Below is a small trained network, with its code and all its weights. Each question gives an input and a class and asks what happens when units are switched off, that is, made to give their printed mean instead of their output.

import numpy as np


def w(rows, s, z=0):
    codes = np.array(rows[::2]) - 128.0
    scale = np.full(codes.shape[1], s)
    scale[-1] = z or s
    return codes * scale


def norm(h):
    return h / np.sqrt((h * h).mean(-1, keepdims=True) + 1e-5)


def f(y):
    return y / 2 * (1 + np.tanh(0.7978845608 * (y + 0.044715 * y**3)))


def log_softmax(a):
    a = a - a.max(-1, keepdims=True)
    return a - np.log(np.exp(a).sum(-1, keepdims=True))


def net(x, mask):
    res = np.array(x, float).reshape(1, 2) / 4 @ E
    u = 0
    for l in range(2):
        y = f(norm(res) @ A[l][:, :-1].T + A[l][:, -1])
        res = res + np.where(mask[u : u + 5], y, B[l][:, -1]) @ B[l][:, :-1]
        u += 5
    return log_softmax(norm(res)[-1] @ U[:, :-1].T + U[:, -1])


A, B = {}, {}
E = w([
[198,147,134,50,155,124,160,164,153,225],'x0',
[169,97,183,161,2,85,251,77,158,130],'x1',
],0.0027)
A[0] = w([
[139,107,205,250,77,62,116,97,159,178,34],'L0N1',
[125,108,71,186,115,207,174,105,98,20,122],'L0N2',
[24,162,116,144,122,148,70,163,37,157,38],'L0N3',
[195,172,207,137,111,134,180,65,173,160,168],'L0N4',
[67,203,84,94,201,176,90,177,120,131,252],'L0N5',
],0.0023,0.0012)
B[0] = w([
[168,207,244,48,166,124,94,211,141,133,152],'L0N1',
[241,92,76,51,125,238,167,128,107,205,176],'L0N2',
[179,255,160,138,57,97,157,169,198,172,156],'L0N3',
[39,148,124,9,129,40,58,11,109,135,183],'L0N4',
[163,45,227,66,79,104,234,100,63,102,255],'L0N5',
],0.0026,0.0022)
A[1] = w([
[179,206,153,30,167,79,145,146,173,188,74],'L1N1',
[230,100,180,96,104,210,176,146,37,117,1],'L1N2',
[85,156,88,103,253,120,21,229,95,123,121],'L1N3',
[50,54,168,57,93,91,183,77,107,128,206],'L1N4',
[24,144,89,227,111,130,82,26,126,40,237],'L1N5',
],0.0032,0.00065)
B[1] = w([
[183,89,44,193,91,225,164,161,129,113,235],'L1N1',
[77,147,93,115,176,141,53,103,126,113,196],'L1N2',
[102,140,198,156,40,41,164,51,173,103,252],'L1N3',
[74,153,146,130,207,108,50,139,115,91,223],'L1N4',
[247,107,48,65,153,180,201,192,163,255,230],'L1N5',
],0.004,0.003)
U = w([
[215,76,41,120,101,202,199,148,157,170,166],'0',
[105,142,207,115,88,9,142,57,164,88,169],'1',
[80,133,92,99,216,182,39,124,75,84,154],'2',
[81,169,146,236,135,113,135,207,97,179,1],'3',
[101,159,138,194,136,114,136,191,95,145,8],'4',
[100,153,142,211,133,115,123,192,109,157,34],'5',
[100,183,146,219,144,117,137,189,92,170,5],'6',
],0.011,0.0071)

Each question gives the input, the list of numbers given to net, and the class t.
The units are the neurons (one row each of A and B). Each row of codes is followed by its name. A weight is (code - 128) times the scale printed after its matrix; where a second scale follows, it is the last column's (A, B and U).
mask holds one flag per neuron, layer by layer. A switched-off neuron (its flag False) gives its mean, the last column of its row in B, instead of its output. The means were averaged over made-up inputs and are rounded, as every weight is.
A unit's drop is (log p(t) with every unit on - log p(t) with that unit switched off) / (log p(t) with every unit on - log p(t) with every unit switched off).
The circuit of an input: a set's keep is (log p(t) with only the set's units on - log p(t) with every unit switched off) / (log p(t) with every unit on - log p(t) with every unit switched off). Starting from all 10 units, units are removed one at a time, each time the one whose removal leaves the highest keep (on an exact tie, the one counted first), for as long as the keep stays at least 0.8.
circuit, biggest first: the units of the circuit, biggest drop first
k most important neurons: the k neurons with the biggest drops, biggest first
k most important neurons of layer l: the k neurons of layer l with the biggest drops, biggest first
drop when u is switched off: that unit's drop, to one decimal
input [1,1], class 2: 2 most important neurons of layer 0	(L0N4 L0N3)
input [-1,-6], class 1: most important neuron of layer 1	(L1N3)
input [3,-2], class 2: 2 most important neurons	(L0N5 L1N5)
input [8,-7], class 0: circuit, biggest first	(L1N1 L1N4)
input [-3,1], class 2: 4 most important neurons	(L0N2 L0N1 L1N2 L1N1)
input [-2,3], class 2: circuit, biggest first	(L1N3 L1N4 L0N3)
input [3,0], class 2: 4 most important neurons of layer 0	(L0N3 L0N1 L0N4 L0N2)
input [5,8], class 1: 2 most important neurons of layer 1	(L1N5 L1N4)
input [-5,-7], class 1: 2 most important neurons	(L1N3 L1N1)
input [3,-3], class 2: 3 most important neurons of layer 1	(L1N5 L1N2 L1N1)
input [1,2], class 2: 2 most important neurons	(L1N4 L1N3)
input [-5,-5], class 0: 2 most important neurons	(L1N5 L0N1)
input [3,5], class 1: 2 most important neurons	(L1N5 L0N4)
input [7,-6], class 0: 2 most important neurons	(L1N1 L0N5)
input [7,-8], class 1: 4 most important neurons	(L1N3 L1N5 L0N2 L0N1)
input [-6,3], class 0: 2 most important neurons	(L1N5 L0N5)
input [-2,0], class 2: most important neuron	(L0N2)
input [2,1], class 2: 3 most important neurons of layer 1	(L1N4 L1N3 L1N5)
input [-6,-2], class 0: drop when L1N5 is switched off	0.1
input [-8,-6], class 0: drop when L1N5 is switched off	0.9
